Here is a tiny trained network, its code and every weight. The questions are about switching its units off for an input and a class, where a switched-off unit gives its printed mean instead of its output.

import numpy as np


def w(rows, s, z=0):
    codes = np.array(rows[::2]) - 128.0
    scale = np.full(codes.shape[1], s)
    scale[-1] = z or s
    return codes * scale


def norm(h):
    return h / np.sqrt((h * h).mean(-1, keepdims=True) + 1e-5)


def f(y):
    return np.maximum(y, 0)


def log_softmax(a):
    a = a - a.max(-1, keepdims=True)
    return a - np.log(np.exp(a).sum(-1, keepdims=True))


def net(x, mask):
    res = np.array(x, float).reshape(1, 8) / 4 @ E
    u = 0
    for l in range(2):
        y = f(norm(res) @ A[l][:, :-1].T + A[l][:, -1])
        res = res + np.where(mask[u : u + 13], y, B[l][:, -1]) @ B[l][:, :-1]
        u += 13
    return log_softmax(norm(res)[-1] @ U[:, :-1].T + U[:, -1])


A, B = {}, {}
E = w([
[104,216,80,77],'x0',
[149,84,187,4],'x1',
[69,105,174,67],'x2',
[33,72,61,122],'x3',
[125,137,189,126],'x4',
[69,141,124,183],'x5',
[123,81,94,87],'x6',
[48,154,213,132],'x7',
],0.0047)
A[0] = w([
[106,182,162,159,88],'0.n0',
[76,136,146,190,75],'0.n1',
[190,101,180,112,48],'0.n2',
[95,129,130,57,3],'0.n3',
[138,83,87,139,29],'0.n4',
[202,208,111,146,127],'0.n5',
[174,141,60,156,198],'0.n6',
[193,152,149,129,55],'0.n7',
[178,108,104,79,143],'0.n8',
[136,143,120,195,210],'0.n9',
[56,150,128,193,161],'0.n10',
[85,157,116,57,103],'0.n11',
[147,254,95,144,176],'0.n12',
],0.0077,0.0035)
B[0] = w([
[74,81,76,172,172],'0.n0',
[89,122,172,200,175],'0.n1',
[210,175,175,182,177],'0.n2',
[25,64,107,11,152],'0.n3',
[122,60,44,217,143],'0.n4',
[146,223,89,40,221],'0.n5',
[97,210,61,109,235],'0.n6',
[174,174,134,49,165],'0.n7',
[71,130,167,203,197],'0.n8',
[67,175,154,122,236],'0.n9',
[120,165,141,250,230],'0.n10',
[21,168,104,108,184],'0.n11',
[134,205,3,120,254],'0.n12',
],0.0058,0.004)
A[1] = w([
[140,97,180,218,168],'1.n0',
[216,133,176,129,100],'1.n1',
[172,105,80,137,71],'1.n2',
[119,114,3,169,154],'1.n3',
[88,145,160,180,72],'1.n4',
[68,145,194,14,141],'1.n5',
[133,99,185,152,93],'1.n6',
[123,164,120,142,2],'1.n7',
[255,132,200,133,108],'1.n8',
[153,52,18,177,74],'1.n9',
[154,79,169,67,116],'1.n10',
[93,136,151,202,84],'1.n11',
[148,80,63,129,98],'1.n12',
],0.0096,0.0072)
B[1] = w([
[137,212,163,182,206],'1.n0',
[199,195,255,35,168],'1.n1',
[155,51,128,213,135],'1.n2',
[240,99,62,133,254],'1.n3',
[120,96,152,203,157],'1.n4',
[31,25,47,99,228],'1.n5',
[182,185,74,80,149],'1.n6',
[1,248,75,153,128],'1.n7',
[148,223,230,1,193],'1.n8',
[222,14,151,137,164],'1.n9',
[64,166,142,110,167],'1.n10',
[112,125,185,230,171],'1.n11',
[174,19,200,168,145],'1.n12',
],0.0076,0.006)
U = w([
[252,10,99,147,41],'0',
[195,221,231,23,211],'1',
[61,214,92,146,4],'2',
[21,48,130,49,216],'3',
[198,185,58,224,79],'4',
[178,168,44,137,43],'5',
[70,174,222,238,179],'6',
[225,206,70,62,188],'7',
],0.011,0.0031)

Each question gives the input, the list of numbers given to net, and the class t.
The units are the neurons (one row each of A and B). Each row of codes is followed by its name. A weight is (code - 128) times the scale printed after its matrix; where a second scale follows, it is the last column's (A, B and U).
mask holds one flag per neuron, layer by layer. A switched-off neuron (its flag False) gives its mean, the last column of its row in B, instead of its output. The means were averaged over made-up inputs and are rounded, as every weight is.
A unit's drop is (log p(t) with every unit on - log p(t) with that unit switched off) / (log p(t) with every unit on - log p(t) with every unit switched off).
The circuit of an input: a set's keep is (log p(t) with only the set's units on - log p(t) with every unit switched off) / (log p(t) with every unit on - log p(t) with every unit switched off). Starting from the 12 units with the biggest drops (on a tie, the unit counted first), units are removed one at a time, each time the one whose removal leaves the highest keep (on an exact tie, the one counted first), for as long as the keep stays at least 0.8.
circuit, biggest first: the units of the circuit, biggest drop first
top k neurons: the k neurons with the biggest drops, biggest first
k most important neurons of layer l: the k neurons of layer l with the biggest drops, biggest first
drop when u is switched off: that unit's drop, to one decimal
input [5,8,-1,-7,-1,6,2,-1], class 3: top 2 neurons	1.n5, 0.n11
input [3,1,-2,2,2,-8,3,-4], class 0: circuit, biggest first	0.n9, 1.n8, 1.n12
input [-5,5,-6,6,3,2,-6,-5], class 0: circuit, biggest first	1.n9
input [-2,1,-8,-7,0,-8,-7,-5], class 1: top 2 neurons	1.n8, 1.n1
input [-8,5,-2,1,5,0,4,-7], class 1: circuit, biggest first	1.n8, 0.n2
input [-3,-4,7,7,3,1,8,8], class 6: 3 most important neurons of layer 0	0.n10, 0.n5, 0.n1
input [-5,8,6,-2,-5,-2,-5,4], class 3: top 3 neurons	1.n5, 0.n10, 0.n3
input [-8,-5,-1,7,-8,-4,-6,-6], class 0: top 2 neurons	1.n9, 1.n12
input [-3,-2,-7,-8,-4,-8,4,-2], class 1: 3 most important neurons of layer 1	1.n8, 1.n1, 1.n5
input [1,-1,-5,8,0,-2,4,-6], class 0: 2 most important neurons of layer 1	1.n9, 1.n12
input [6,0,4,-4,6,-6,8,-1], class 3: drop when 1.n5 is switched off	0.1
input [7,-1,3,8,-7,6,5,-8], class 0: drop when 1.n9 is switched off	0.2
input [7,3,7,-7,4,-4,-5,7], class 3: drop when 1.n5 is switched off	0.4
input [5,3,-6,-3,7,-5,8,8], class 3: circuit, biggest first	1.n5
input [-7,-6,5,3,-1,-4,-2,-8], class 0: drop when 1.n9 is switched off	0.2
